Here is a tiny trained network, its code and every weight. The questions are about switching its units off for an input and a target symbol, where a switched-off unit gives its printed mean instead of its output.

import numpy as np


def w(rows, s, z=0):
    codes = np.array(rows[::2]) - 128.0
    scale = np.full(codes.shape[1], s)
    scale[-1] = z or s
    return codes * scale


def norm(h):
    return h / np.sqrt((h * h).mean(-1, keepdims=True) + 1e-5)


def f(y):
    return np.maximum(y, 0)


def softmax(a):
    e = np.exp(a - a.max(-1, keepdims=True))
    return e / e.sum(-1, keepdims=True)


def log_softmax(a):
    a = a - a.max(-1, keepdims=True)
    return a - np.log(np.exp(a).sum(-1, keepdims=True))


def net(x, mask):
    ids = ['αβδθλμσφω'.index(c) for c in x.split()]
    T = len(ids)
    res = E[ids] + P[:T]
    r = norm(res)
    for j in range(3):
        rows = slice(2 * j, 2 * j + 2)
        q, k, v = (r @ M[0][rows].T for M in (Q, K, V))
        z = softmax(np.where(np.tri(T) > 0, q @ k.T / 2**0.5, -1e9)) @ v
        o = O[0][rows]
        res = res + np.where(mask[j], z, o[:, -1]) @ o[:, :-1]
    y = f(norm(res) @ A[0][:, :-1].T + A[0][:, -1])
    res = res + np.where(mask[3:7], y, B[0][:, -1]) @ B[0][:, :-1]
    return log_softmax(norm(res)[-1] @ U[:, :-1].T + U[:, -1])


Q, K, V, O, A, B = {}, {}, {}, {}, {}, {}
E = w([
[137,81,81,158,134,114,176,118,87,184,85,103],'α',
[127,221,118,170,6,118,129,86,87,185,136,102],'β',
[71,142,156,133,123,102,146,141,78,108,89,166],'δ',
[168,178,206,219,106,151,111,120,183,141,149,116],'θ',
[75,123,127,57,119,128,174,169,103,120,152,150],'λ',
[120,109,116,69,159,130,133,135,56,165,80,75],'μ',
[192,159,132,179,64,90,145,189,184,177,148,175],'σ',
[160,74,170,152,91,160,115,142,180,126,153,79],'φ',
[121,125,47,136,136,105,67,136,84,129,123,141],'ω',
],0.021)
P = w([
[70,59,156,97,72,216,110,176,179,131,107,116],'0',
[108,101,143,23,207,103,47,64,132,182,164,180],'1',
[24,89,134,144,122,50,143,241,126,228,151,80],'2',
[132,142,112,136,108,215,149,188,94,139,114,129],'3',
[129,141,89,50,212,137,95,69,167,166,154,161],'4',
[250,66,144,119,131,37,155,157,152,64,38,77],'5',
[164,117,123,122,85,226,153,158,29,133,148,152],'6',
[114,152,49,38,200,178,164,55,192,135,131,180],'7',
],0.012)
Q[0] = w([
[199,152,124,145,87,155,173,203,52,168,82,82],'H1',
[25,108,121,171,160,172,118,110,157,238,145,117],'H1',
[113,217,132,56,105,222,82,157,78,133,109,187],'H2',
[39,143,116,204,131,239,156,203,69,236,170,143],'H2',
[24,147,54,195,138,218,150,176,145,225,151,114],'H3',
[210,131,140,178,64,236,148,244,5,39,96,124],'H3',
],0.018)
K[0] = w([
[151,115,167,160,82,162,119,197,36,165,157,120],'H1',
[140,122,129,108,93,212,134,101,175,130,73,180],'H1',
[152,161,79,118,156,118,172,43,134,62,133,131],'H2',
[187,134,113,124,60,244,175,118,87,87,113,183],'H2',
[174,115,97,119,53,252,141,98,90,82,97,179],'H3',
[114,149,166,140,15,100,102,135,24,170,189,67],'H3',
],0.022)
V[0] = w([
[146,216,128,33,179,125,137,109,140,190,140,106],'H1',
[109,166,81,131,124,86,70,157,115,67,109,149],'H1',
[153,56,66,144,169,182,94,175,150,157,143,164],'H2',
[115,142,134,106,48,154,76,175,142,75,143,111],'H2',
[101,227,111,128,4,125,104,32,144,199,154,117],'H3',
[47,115,139,167,150,154,116,77,83,122,129,32],'H3',
],0.023)
O[0] = w([
[94,121,142,54,80,137,222,151,150,30,141,212,169],'H1',
[169,132,77,170,40,80,132,98,156,112,114,108,22],'H1',
[146,73,138,48,124,105,46,50,156,121,87,160,213],'H2',
[196,133,101,149,88,132,221,135,119,14,162,166,248],'H2',
[202,254,140,56,104,77,83,108,147,65,243,93,223],'H3',
[113,217,94,50,130,250,101,100,74,91,106,189,20],'H3',
],0.0091,0.011)
A[0] = w([
[70,84,124,250,55,155,169,222,59,86,107,86,43],'N1',
[102,223,116,202,91,217,117,251,57,126,114,61,122],'N2',
[226,112,115,138,252,188,143,117,78,135,170,142,208],'N3',
[147,137,86,210,202,251,127,105,47,172,94,125,4],'N4',
],0.019,0.0029)
B[0] = w([
[103,225,179,176,66,120,113,138,90,163,77,108,251],'N1',
[91,5,130,111,224,118,86,96,109,58,156,121,178],'N2',
[131,153,126,150,186,101,123,127,104,105,22,113,204],'N3',
[149,143,90,122,71,113,190,119,183,137,226,145,196],'N4',
],0.018,0.016)
U = w([
[96,123,127,86,119,152,124,95,126,254,157,86,189],'α',
[161,219,183,76,80,162,128,76,114,80,219,119,123],'β',
[40,90,111,202,89,102,150,56,67,101,223,107,71],'δ',
[122,68,210,118,204,135,83,145,95,87,74,100,164],'θ',
[120,178,212,156,44,115,152,115,58,179,73,137,183],'λ',
[127,15,113,83,57,182,215,226,81,96,176,187,223],'μ',
[182,58,187,128,88,5,145,206,142,191,155,81,48],'σ',
[191,149,55,157,140,76,233,87,112,128,104,159,2],'φ',
[127,96,75,119,20,92,46,61,145,75,72,155,76],'ω',
],0.0059,0.003)

Each question gives the input, a string of symbols that net reads in full, and the target symbol t.
The units are the heads (2 rows each of Q, K, V and O) and the neurons (one row each of A and B). Each row of codes is followed by its name. A weight is (code - 128) times the scale printed after its matrix; where a second scale follows, it is the last column's (O, A, B and U).
mask holds one flag per unit, heads first, then neurons. A switched-off unit (its flag False) gives its mean, the last column of its rows in O or B, instead of its output. The means were averaged over made-up inputs and are rounded, as every weight is.
A unit's drop is (log p(t) with every unit on - log p(t) with that unit switched off) / (log p(t) with every unit on - log p(t) with every unit switched off).
The circuit of an input: a set's keep is (log p(t) with only the set's units on - log p(t) with every unit switched off) / (log p(t) with every unit on - log p(t) with every unit switched off). Starting from all 7 units, units are removed one at a time, each time the one whose removal leaves the highest keep (on an exact tie, the one counted first), for as long as the keep stays at least 0.8.
units of the circuit, in order: the units of the circuit, biggest drop first
most important unit: the unit with the biggest drop
top k neurons: the k neurons with the biggest drops, biggest first
heads that matter: for each layer, one digit per head in row order, 1 if its drop is at least 0.15 and else 0, layers parted by /
drop of u: that unit's drop, to one decimal
input φ θ μ λ ω λ μ, target μ: heads that matter -> 001
input λ σ σ σ σ λ, target σ: heads that matter -> 001
input μ β θ, target μ: most important unit -> H3
input α β α ω θ φ, target α: units of the circuit, in order -> [H2, H3, N4]
input σ σ δ σ λ λ, target δ: heads that matter -> 111
input α ω λ θ, target θ: top 2 neurons -> [N2, N3]
input λ α λ μ λ σ, target λ: units of the circuit, in order -> [H3, N1]
input α λ α λ α θ, target α: heads that matter -> 011
input σ θ θ σ σ σ, target θ: heads that matter -> 110
input λ β θ λ λ θ, target θ: heads that matter -> 010
input φ λ α λ β, target δ: heads that matter -> 011
input ω φ μ, target ω: heads that matter -> 110
input λ σ λ β, target β: heads that matter -> 001
input β λ σ μ λ σ α, target β: units of the circuit, in order -> [H3]
input θ ω λ α, target α: heads that matter -> 010
input σ λ λ λ θ μ, target λ: units of the circuit, in order -> [H3, N1, H2]
input σ θ δ θ λ φ, target δ: heads that matter -> 011
input ω σ φ λ α α, target φ: top 3 neurons -> [N4, N3, N1]
input σ α λ μ, target μ: top 2 neurons -> [N4, N1]
input α λ ω λ φ μ, target ω: most important unit -> H1
input α λ ω, target α: drop of H1 -> 0.2
